After every row comes roughly how far along a hidden order it lies, from 0 to 12.
In the rows, 128 means zero.
[139 131  93 127 121 138 147 135 134  96 128 170 123 105 166 149 144 117
 130 154 150 106 114 160 126 127 129 124 110 155 120 124 151 115 124 108
 167 142 106 154 160 115 144 122 122 112 153 118 133 124 203 160  84 149
 134 125 122 123 153  99 121] | 11
[133 115 102 173 144 155 255  93 142 114 157 158 121 112 120 129  91 130
  83 105 139 131 106 143 118  88 140 103 141 120 136 116 174 134 129 128
 151 126 153 105 117 148 131 140 145 129 108 115 111 111 132 167 125 161
 124 117 104 134 130 166 129] | 10
[107 112 126 124  99 104 254 131 130 134 107 142 100 113 105 133 149 136
 116  91 138 151 158 165 130 128 156 151 106 149 141 115 113 140  93 137
 171 146 109 134 142 123 113 127 128 115 107 133 140 139 206  74  46 122
 151 150 199 106 135 104 124] | 11
[133 133  80 157 149 144 173 122 128 142 110 110 107 103 156 112 111 123
 160 145 136 142  95 138 114 147 120 121 117 118 131 157  92 133 136 121
 121 120 115  86 157 122 176 135 122 117 153  84 127  90 182 131  96 140
 149 131 113 130 126 144 128] | 10
[136 133 144 126 150 119 101 135 125 110 164 145 149 142 105 138  96 134
 107  88 119 134 140 125 138 105 112 117 142 127 112 123 130 127 147 114
 133 126 148 112 112 131  97 135 133 142 103 141 119 136  30 136 164 128
 133 120 137 130 120 113 130] | 0
[112 119 177 101  96 103  41 142 123 140  93 113 109 143 166  98 246 127
 151 139 122 101 133 124 141 160 110 164 121 143 157 109 171 125 101 160
 146 166  89 159 105 122 113 113 141 127 168 147 142 151 255  71  33 105
 129 145 123 120 159  69 124] | 11
[125 117 133 111 126 127 250  86 142  95 136 126 107 148 121 125 105 135
 142 108 100 132 132  96 130 109 142 127 146 143 137 104 187 129  93 184
 165 150 136 124  86 132 100 123  76 114 132 171 141 121 180 124 130 100
 140 145 136 121 106 139 129] | 0
[117 126 163 123 110 142  72 153 117  93 145 152 131 138 129 119 238 122
 108 145 137  87 132 150 134 120 118 131 123 150 153 112 149 126 113 124
 161 129 109 138 134 114  99 120 158 130 147 145 132 147 171 130  64 117
 141 130 141 110 162 123 128] | 11
[123 138 110 129 113 114   1 151 119 181 120 132 133 104 134 122 160 121
 120 133 152 137 120 147 130 151 131 151 103 117 126 139  86 136 147  98
  90 100 116 114 159 124 152 133 165 136 107  79 123 138  79 100 128 146
 122 120 136 128 137  92 126] | 11
[121 128 136 121 124 102   1 141 120 179 128 148 134 114 144 109 194 126
 109  97 139 116 123 148 142 137 100 158 116 119 135 114 129 137 141 106
 104 117 114 101 123 136 125 134 178 148 109  97 115 151  84  74 103 142
 128 122 129 128 146  40 127] | 10
[134 120  91 136 131 153 128 104 143 104 176 196 127 100 166 138 164 117
  80 136 152  78  94 151 128  99 115 119 121 141 133 105 216 127 132 105
 145 107 122 119 135 136 133 131 153 128 121 115 109 127 137 162 128 166
 125 112  98 129 152  93 125] | 12
[131 124 116 117 133 120  67  94 141 137 165 163 131 126 118 132  86 131
 106  83 121 127 132 111 136  97 126 134 137 126 120 104 184 137 123 139
 116 107 149 102  98 146  92 136 124 136  81 135 118 137  42 129 192 132
 118 118 128 129 111  97 129] | 1
[145 133 127 137 138 117 214 147 120  97 138 119 152 142 100 155  41 136
 125  96 125 166 144 145 136 105 115  97 141 129  96 128  98 119 146  92
 165 171 141 159 123 135 104 129 127 129 121 135 129 140  91 183 126 151
 109 108 123 144 139 114 127] | 2
[152 135 101 131 161 116 255 145 129  82 126 126 133 134 136 166  19 132
 149 108 118 156 139 150 131 124 101  88 134 146  77 141 107 103 147  94
 186 191 124 164 140 127 120 124  84 116 146 141 132 115 168 187 109 145
 131 124 119 143 132  50 122] | 0
[129 122 116 138 100 178 179 103 140  91 172 160 133 125 117 141 159 118
  77 177 149  87 105 117 118  82 158 106 135 131 153 106 207 128 116 133
 130  85 147 151 122 140 123 125 150 124 127 139 124 135 100 192 174 150
  96 108  72 129 141 194 130] | 11
[133 138 131  97 125 114  10 150 127 105 132 148 140 110 152 149 148 120
 144 162 132  90 137 130 135 145 108 132 115 144 110 130 127 113 138 107
 119 131 110 160 150 111 131 118 101 127 145 143 136 138 131 133 149 122
 127 134 130 126 133  79 124] | 4
[131 133 196 108 131 111  35 169 110  91 160 147 156 160 101 132 170 132
 111  96 108 101 155 139 150 111  81 125 142 147 123 112 129 120 136 107
 160 150 114 136 111 119  70 121 151 146 141 172 125 160 104 127 111 112
 138 126 153 121 145  70 128] | 1
[111 129 113 153  96 149 188 135 119 151 102  85 102 117  98 106 162 125
 156 148 140 160 124 136 113 144 173 143 108 119 153 145  48 148 101 139
 118 103 124  95 162 110 159 132 126 112 139  95 148 110 156 111  79 113
 152 137 172 109 122 208 131] | 12
[131 143 129 114 123 109   1 140 118 158  97  83 124 134 132 108 126 129
 184 133 113 143 126 108 134 158 120 143 123 119 121 144  82 130 131 139
 100 137 120 110 127 118 136 127 105 126 150 111 144 124 112 108 125 108
 138 128 135 136 120 103 129] | 2
[134 132  93 115 127 121 157 111 137 122 118 121 113 122 138 137  74 128
 171 128 117 136 127 116 129 139 135 127 122 138 114 133 123 124 122 145
 139 146 119 121 132 120 136 125  76 111 139 127 142 111 150 140 133 121
 141 137 137 127 110 116 126] | 1
[120 110 152 140 124 132 255 118 139 136 137 151 139 133 105 140 115 134
  63 120 141 131 147 137 127 102 136 126 139 120 139 114 164 130 127 122
 129 118 153 168 114 155 115 128 170 140  88 145 112 145  99 123 151 151
 102 122 116 134 134 156 128] | 10
[139 137 109 129 129 131   1 109 132 168 149 124 144 123 114 132  83 127
 128 140 128 138 116  98 129 115 133 121 136 105 113 130 133 135 151 126
  79  96 154 115 111 143 134 136 128 139  98 108 117 132   1 148 216 145
  98 106 100 146 109 130 131] | 2
[155 142 111 143 173 156 187 137 124  52 155 128 130 132 163 130 101 123
 161 132 110 108  93 137 130 112  74  83 147 138 111 134 156 110 139 117
 182 174 114 110 120 117 123 126 103 117 202 128 129  96 194 211  76 138
 148 115  85 140 150 106 127] | 2
[132 134  99 132 116 121 236 118 130 140  97  77 116 132  98 137  28 135
 177 127 121 183 138 110 118 137 151 122 124 119 115 149  64 131 120 144
 121 141 144 133 137 126 145 129  76 110 128 123 147 111 121 136 153 120
 125 133 145 133  96 181 129] | 1
[135 129 115 111 143 119 175 133 134  81 141 159 124 125 154 151 101 125
 139 118 123 112 134 143 133 132 104 115 122 160 106 123 148 115 126 117
 170 163 108 138 143 113 119 122  97 117 145 154 137 126 177 149 115 124
 143 139 145 120 131  75 123] | 3
[135 131  94 122 116 123 167  99 137 111 125  97 100 129 135 120  84 130
 173  98 108 158 114 113 131 126 130 126 131 143 121 118 142 130  99 161
 175 172 118 104 107 123 119 126  68 104 159 129 148 110 193 151  77 122
 143 130 132 129 123 118 127] | 2
[123 122  75 136 122  83  66 127 135 209 113 159 124  88 130 142  81 131
  99  64 163 174 131 176 135 130 138 154  99 121 102 120 112 141 143  87
 124 129 123 118 149 149 147 142 152 137  60  71 113 141  81  87 106 175
 114 118 155 133 137  39 121] | 12
[119 135 123 138 112 119 146 169 110 153  91 105 129 120 118 131 142 128
 150 147 145 155 142 158 121 161 145 134 104 126 124 155  27 131 131 101
 121 132 111 139 174 110 151 126 133 121 143 102 141 129 147 106  83 126
 141 135 161 120 136 148 126] | 10
[140 155  74  88  48  90   1 141 119 161 117  90 132 124  85 165  52 123
 192 128 144 192 152 114 139 130 171 142  97 129  87 122  62 127 116 104
 124 140 128 175 150 117 121 117  71 105 116 107 165 157  33 151 151 136
  89 109 152 133 124 100 123] | 0
[130 125  69 111 113 104 251 101 141  87 149 156  95 114 129 151  57 130
 163  64 119 158 140 144 132 108 134 132 111 170 109 103 135 131  89 147
 211 167 109 103 134 113 104 125  54  96 129 143 153 114 214 128  74 116
 171 148 195 106 114  71 121] | 1

[ 64 114 144 158 121  73  92 143 130  89 126 154  75 182 126 194 137 166
 112 159  90 137 134 170 122 185] | 9
[143 127 129 124 130 125 147 145 127 129 120 127 142 105 128 138 126 110
 132 107 150 131 135 156 123  93] | 5
[187 117 141 127 112 118 195 143 130 135  71 118 135 105 112 169 105  57
 105  44 185 124 165 221 100   1] | 3
[ 79 141 141 171 111 119  77 157 119  82 119 172 112  98 126 179 120 169
 102 100 106 109 130 178 114  93] | 5
[ 87 136 141 173 110 116  99 151 120  97 109 172 107 118 120 161 120 151
 103  89 114 109 131 206 114  62] | 3
[ 84 135 139 161 112 111 135 153 123  97  98 161 110 135 121 170 113 136
 111  84 125 120 131 178 107  43] | 2
[ 56 139 137 198 104 131  84 146 125  99 103 177  86 169 117 191 118 163
  92  85  85 108 130 189 118  76] | 2
[122 134 134 145 119 112 128 118 125 105 144 144 131  99 128 144 116 133
 112  83 143 114 121 145 112  60] | 1
[ 97 124 146 168 104  88 136 149 123  80  81 161 101 136 116 190 111 113
  90  55 142 117 154 233  97   1] | 2
[133 111 145 137 112  97 127 170 134 113  82 150  90 160 111 178 122 109
 107  98 105 139 177 226 113  66] | 12
[ 75 140 126 180 110 117  56  97 124  54 137 179 104 144 131 176 122 230
  96 105  92 103 118 114 113 165] | 2
[ 61 151 120 189 114 121  21  82 122  62 155 175 101 129 142 163 123 208
 106 117 102 100  92  73 126 229] | 0
[ 91 112 148 146 117  68 126 164 126  92 115 143  85 159 134 152 136 132
 120 150 109 136 142 188 113 143] | 9
[127 128 142 114 122 112  89 167 128 101 133 154 137  61 132 140 125 143
 125 142 125 127 151 189 118 154] | 12
[126 130 139 150 104  98 135 123 123  91  97 146 120 104 121 181 109 129
  97  60 145 112 144 194  99  36] | 3
[112 124 147 149 110 107 123 179 126 104  94 160 102 118 116 172 121 128
 104  81 124 124 160 237 105   8] | 8
[134 115 150 130 120  96 141 185 132 110  96 148 113 104 119 163 123 117
 114 107 127 137 166 236 112  71] | 11
[115 116 146 120 115  84 131 155 125  99 114 148 105 128 127 139 135 140
 117 144 114 131 148 197 115 109] | 11
[135 123 128 137 122 122 150 116 132 131 128 128 123 143 121 143 122 115
 120 106 129 129 133 129 126  96] | 5
[146 125 136 130 117 136 163 152 129 133  74 146 129 120 109 163 110  94
 105  56 135 126 169 224 110   1] | 6
[103 139 134 163 113 132  99 131 125 107 116 162 113 117 122 150 115 149
 110  59 128 108 131 161 120  71] | 3
[ 90 143 125 154 114 144  84 125 123 101 123 174 122 116 122 173 115 165
 101  88 108 106 132 163 122  94] | 5
[113 126 128 147 119 103 148 111 126 116 116 126 113 150 127 147 119 118
 111 109 127 120 118 121 119 111] | 1
[123 129 133 156 112 112 112 124 129  93 106 148 114 127 121 169 114 127
 103  68 132 111 145 160 112  63] | 3
[108 116 143 128 120  79 123 153 126  97 118 139 105 132 130 149 135 129
 117 151 110 136 144 193 117 138] | 11
[ 93 140 130 160 114 148  90 140 125 108 118 170 119 118 121 165 119 164
 107  83 100 113 135 160 123  85] | 6
[ 71 146 138 177 109 109  77 156 117  83 123 183 120  97 129 165 123 189
 106 110 111 109 125 182 115 122] | 4
[133 151 135 155 115 123  96 131 126  96 114 160 134  78 128 162 115 133
 111  63 144 110 133 172 111 102] | 3
[ 88 125 123 160 116 100 124 107 125   1 119 132 105 167 127 148 123 141
 110 117 147 120 116 130 116 105] | 1
[ 94 121 149 147 117  96  90 173 132  96 122 159 102 117 125 171 134 161
 111 131 105 133 152 203 120 147] | 11
[102 120 149 150 108  98 130 173 124  96  91 161 101 130 116 180 121 118
  98  83 108 128 160 247 108  36] | 9
[138 126 135 142 115 112 156 123 127 120  91 124 127 111 119 162 108  94
 106  50 166 118 145 182 109  22] | 0
[189 112 147 132 116  95 243 158 127 145  53  99 143 105 112 122 104  27
 114  28 210 134 167 232  93   1] | 0
[128 132 131 148 111 126 108 123 128 106 109 154 118 117 118 182 112 132
 105  69 123 117 153 172 113  68] | 6
[ 76 136 126 177 105 121  77 107 125 108 124 158 106 149 127 171 120 160
 101 104 125 105 114 130 121 119] | 0
[101 123 142 142 114  97 100 152 127  91 115 165 109 106 124 167 127 147
 108 110 118 122 150 204 115 127] | 11
[ 78 140 139 171 106 106  84 139 119  82 115 181 114 104 125 189 116 164
  94  90  92 108 134 201 110  88] | 4
[115 131 130 141 127 127 135 145 125 133 119 132 130 135 126 127 128 128
 124 122 131 130 123 136 124 108] | 4
[126 129 144 176 107 117 117 167 126 108  88 168  98 148 112 188 117 136
  99  73 109 116 148 224 109  19] | 4
[ 96 134 126 156 107 129  90 115 129 102 112 161 109 131 119 176 115 149
 104  77 106 106 137 143 117  94] | 6
[121 138 127 145 119 106  98 105 121  98 135 138 133 101 138 141 121 151
 111 121 142 113 111 108 116 151] | 1
[ 80 135 140 173 114 116 128 155 119 103 106 166 112 133 121 148 119 137
 110  90 123 117 125 168 113  65] | 2
[ 98 140 133 164 113 123 114 148 119 102 106 159 125 112 124 151 115 144
 108  81 128 113 124 168 107  48] | 2
[ 82 144 136 181 108 103  96 128 118  77 120 168 125  91 129 168 113 161
  99  81 140 101 121 169 116  84] | 1
[138 132 130 129 129 128 147 123 123 120 118 126 145 104 129 124 120 114
 121 107 158 118 126 136 118  93] | 2
[ 73 106 146 160  97  82 134 159 133 109  77 159  67 214 106 201 124 129
 100  96  89 133 172 241 108  21] | 10
[ 77 141 135 181 110 140  88 157 122  94 103 177 107 132 122 177 114 158
  99  72  99 107 133 190 115  76] | 3
[ 97 139 130 160 109 108  85 112 122  74 124 172 125  93 130 174 114 159
  94  85 125 105 126 163 108 106] | 3
[107 130 147 147 105  93 139 160 127  93  90 159 116 107 118 180 112 122
  99  60 147 118 150 224 102  18] | 3
[111 128 124 142 124 125  93 113 129 123 140 145 115 150 128 144 129 178
 116 127 105 119 120 111 131 146] | 6
[115 133 124 135 129 127 107 115 126 118 139 142 121 120 129 130 131 148
 126 141 109 123 121 110 128 156] | 7
[112 122 148 140 117 101  93 176 127  94 116 164 118  86 128 165 127 152
 111 123 111 129 148 190 114 148] | 10
[106 132 124 148 117 119 118 110 126 120 115 131 120 142 122 152 120 130
 108  88 133 114 116 127 118  76] | 1
[ 68 141 134 180 108 122  87 137 120  98 113 179  97 154 120 177 121 177
  98  97  86 109 127 180 115 124] | 4
[ 81 143 125 159 112 143  73 110 126  91 129 223 114 117 123 185 118 170
 102  98  87 102 131 146 125 108] | 6
[116 131 133 156 116 110 125 127 123 105 114 135 126 122 125 153 112 116
 113  89 150 116 129 157 111  68] | 1
[106 134 126 157 115 115 113 104 125 110 125 144 125 140 129 153 120 140
 109  99 122 113 117 119 116 110] | 1
[126 134 129 153 114 110 106 103 125  97 121 142 129  95 131 151 114 136
 107  84 149 109 129 135 113 105] | 2
[ 43 149 126 191 108 124  36 145 118  79 126 204 101 133 128 173 126 203
 104 118  76 108 113 157 125 155] | 4
[ 79 113 143 148 108  95 100 159 135  98 105 165  78 193 115 198 132 152
 105 111  73 129 160 180 123 126] | 12
[ 90 126 149 150 112 107 113 170 128  96 113 170 101 127 124 166 133 159
 110 128  97 130 151 211 120 132] | 11
[111 132 132 163 113 105 106 112 127 104 116 145 114 118 130 152 115 137
 114  85 140 115 124 124 116 115] | 0
[100 129 130 149 118 107 118 103 125 122 124 142 113 140 130 149 122 149
 114 111 122 116 120 122 125 130] | 2
[104 122 142 130 115  98 108 156 129  99 110 153 106 114 125 165 128 136
 111 130 110 131 152 187 118 122] | 11
[147 121 136 143 114 108 188 137 128 128  86 116 115 145 114 150 110  80
 111  58 166 126 149 183 106   1] | 0
[132 124 132 130 126 119 149 137 129 139 113 110 124 138 123 133 125 109
 123 119 132 130 140 148 125  66] | 6
[112 117 143 125 119 103 111 168 133 109 106 150 109 129 118 151 126 124
 116 121 108 137 184 204 119  96] | 12
[ 98 130 127 145 114  98 120 101 120  94 127 147 112 143 129 135 122 152
 106 107 129 116 116 117 113 102] | 1
[111 123 127 134 118 115 116 116 131 118 127 137 113 163 127 152 130 144
 125 126 109 124 128 128 119 121] | 6
[ 91 140 132 170 113 132  93 124 122  98 124 162 124 101 127 169 114 154
 109  86 125 107 122 152 117 106] | 2
[124 135 132 152 120 124  99 123 128  98 119 150 119 112 129 174 116 142
 106  74 130 112 139 152 114 105] | 4
[ 74 140 130 169 109 109  89 116 121  87 111 173 107 117 127 170 111 165
 101  99 111 104 121 146 114 114] | 3
[ 93 116 145 142 113  69  83 145 132  79 123 147  89 146 132 167 133 161
 120 139  96 132 139 181 118 184] | 9
[140 137 129 146 118 116 118 123 123 105 113 143 143  78 130 144 112 125
 114  76 167 108 129 157 111  61] | 1
[146 123 130 114 128 120 142 135 129 123 113 128 128 127 124 134 125 110
 127 212 149 129 139 153 123  84] | 6
[119 128 126 144 121 113 119 117 127 115 120 129 124 131 131 137 121 159
 123 106 133 121 120 118 121 117] | 2
[ 41 130 135 182 117  80   3 111 127  51 173 187  81 141 148 181 144 253
 117 185  56 116 105  92 130 255] | 9
[ 80 136 144 175 109 108  74 157 124  86 116 186  97 126 120 176 122 168
 101 105  97 115 139 205 117 154] | 6
[ 62 143 137 182 108  93  76 126 112  64 119 171 109 106 131 174 117 173
  98  84 117 100 122 170 104 110] | 2
